Below are the code and all the weights of a small trained network. Each question names an input and a class and asks about switching units off, where a switched-off unit gives its printed mean instead of its output.

import numpy as np


def w(rows, s, z=0):
    codes = np.array(rows[::2]) - 128.0
    scale = np.full(codes.shape[1], s)
    scale[-1] = z or s
    return codes * scale


def f(y):
    return np.maximum(y, 0)


def log_softmax(a):
    a = a - a.max(-1, keepdims=True)
    return a - np.log(np.exp(a).sum(-1, keepdims=True))


def net(x, mask):
    res = np.array(x, float).reshape(1, 5) / 4 @ E
    y = f(res @ A[0][:, :-1].T + A[0][:, -1])
    res = res + np.where(mask, y, B[0][:, -1]) @ B[0][:, :-1]
    return log_softmax(res[-1] @ U[:, :-1].T + U[:, -1])


A, B = {}, {}
E = w([
[122,56,82,225,204,139,63,130,107],'x0',
[201,152,86,152,149,254,194,180,166],'x1',
[120,134,118,127,135,127,135,129,135],'x2',
[142,223,43,164,89,97,80,121,52],'x3',
[149,167,160,52,225,194,68,70,94],'x4',
],0.0087)
A[0] = w([
[171,196,141,61,79,134,138,150,188,47],'N1',
[93,1,192,59,138,142,146,96,238,169],'N2',
[165,161,152,84,83,113,211,165,143,138],'N3',
[137,167,219,77,244,208,110,50,62,102],'N4',
[196,135,72,98,153,213,144,62,147,139],'N5',
[172,85,84,185,170,141,76,125,149,45],'N6',
[172,197,143,89,116,116,193,98,156,69],'N7',
[167,119,113,74,40,103,200,106,114,21],'N8',
[192,91,128,119,133,195,174,144,126,112],'N9',
[244,154,62,117,135,196,186,147,168,26],'N10',
[149,124,42,108,131,167,201,177,157,89],'N11',
[129,178,152,93,84,119,119,129,165,19],'N12',
[182,64,99,148,180,107,122,160,76,1],'N13',
[131,188,139,21,113,177,104,99,134,78],'N14',
[86,73,80,115,161,114,44,98,151,133],'N15',
[159,227,76,198,40,110,101,94,77,73],'N16',
[142,56,34,162,218,123,162,116,115,54],'N17',
[134,220,96,117,159,128,97,130,46,130],'N18',
[93,59,126,187,21,123,200,201,136,140],'N19',
[236,128,122,147,93,185,155,206,88,37],'N20',
[69,143,188,70,46,83,115,41,109,204],'N21',
],0.0082,0.0051)
B[0] = w([
[86,89,165,177,114,215,50,103,100,172],'N1',
[111,56,111,79,172,160,212,78,81,243],'N2',
[127,118,156,182,185,198,95,182,114,192],'N3',
[108,192,73,172,182,43,144,254,188,232],'N4',
[132,105,96,158,78,88,134,157,66,194],'N5',
[59,94,214,202,125,204,89,76,188,167],'N6',
[79,118,147,180,111,219,69,102,148,169],'N7',
[80,96,162,198,131,175,54,164,172,164],'N8',
[135,70,97,97,133,88,121,123,70,180],'N9',
[148,48,56,100,66,66,106,145,108,191],'N10',
[157,96,127,89,74,75,119,138,69,180],'N11',
[86,69,141,156,97,172,53,131,199,147],'N12',
[48,97,186,171,88,167,67,132,201,147],'N13',
[67,153,110,202,139,175,76,175,157,180],'N14',
[115,75,171,167,103,100,87,139,89,184],'N15',
[123,50,115,4,249,222,192,104,144,208],'N16',
[79,112,168,181,142,194,72,87,132,174],'N17',
[90,103,78,80,176,178,172,129,109,192],'N18',
[95,197,62,185,210,96,149,249,157,227],'N19',
[147,46,96,88,65,64,100,173,98,170],'N20',
[141,113,91,160,102,108,75,118,30,228],'N21',
],0.0079,0.011)
U = w([
[145,208,86,190,187,65,137,212,220,92],'0',
[135,84,192,203,89,205,29,82,198,3],'1',
[157,70,121,27,206,202,232,67,132,46],'2',
[169,79,123,100,23,1,60,106,65,102],'3',
[179,131,129,186,144,136,142,123,94,252],'4',
[198,163,127,140,96,97,164,82,158,191],'5',
],0.0071,0.0052)

Each question gives the input, the list of numbers given to net, and the class t.
The units are the neurons (one row each of A and B). Each row of codes is followed by its name. A weight is (code - 128) times the scale printed after its matrix; where a second scale follows, it is the last column's (A, B and U).
mask holds one flag per neuron, in row order. A switched-off neuron (its flag False) gives its mean, the last column of its row in B, instead of its output. The means were averaged over made-up inputs and are rounded, as every weight is.
A unit's drop is (log p(t) with every unit on - log p(t) with that unit switched off) / (log p(t) with every unit on - log p(t) with every unit switched off).
The circuit of an input: a set's keep is (log p(t) with only the set's units on - log p(t) with every unit switched off) / (log p(t) with every unit on - log p(t) with every unit switched off). Starting from the 12 units with the biggest drops (on a tie, the unit counted first), units are removed one at a time, each time the one whose removal leaves the highest keep (on an exact tie, the one counted first), for as long as the keep stays at least 0.8.
circuit, biggest first: the units of the circuit, biggest drop first
most important unit: the unit with the biggest drop
k most important neurons: the k neurons with the biggest drops, biggest first
drop of u: that unit's drop, to one decimal
input [-3,3,4,2,5], class 0: most important unit => N4
input [0,6,-4,-4,5], class 3: circuit, biggest first => N10, N5, N16
input [0,8,-8,3,-6], class 3: circuit, biggest first => N20, N10
input [7,0,-7,-8,-7], class 2: 3 most important neurons => N2, N4, N14
input [3,8,1,-7,7], class 3: circuit, biggest first => N10, N5, N9
input [6,7,-7,4,7], class 0: 4 most important neurons => N4, N21, N2, N1
input [-4,-6,8,8,-8], class 0: 2 most important neurons => N19, N2
input [6,5,4,0,5], class 1: 4 most important neurons => N6, N19, N17, N13
input [3,7,2,0,5], class 3: circuit, biggest first => N10, N5, N20
input [-5,6,6,-1,5], class 3: 2 most important neurons => N10, N19
input [-6,5,3,-4,4], class 1: 2 most important neurons => N1, N7
input [6,-4,-5,8,2], class 2: 2 most important neurons => N16, N18
input [-2,4,3,7,5], class 2: 3 most important neurons => N16, N18, N19
input [5,-2,-5,-5,8], class 0: most important neuron => N4
input [1,0,-4,8,7], class 2: 3 most important neurons => N16, N18, N19
input [-6,8,4,0,0], class 3: drop of N11 => 0.2
input [3,-2,-5,7,-3], class 2: drop of N16 => 0.5
input [-6,6,-1,-2,4], class 1: drop of N12 => 0.1
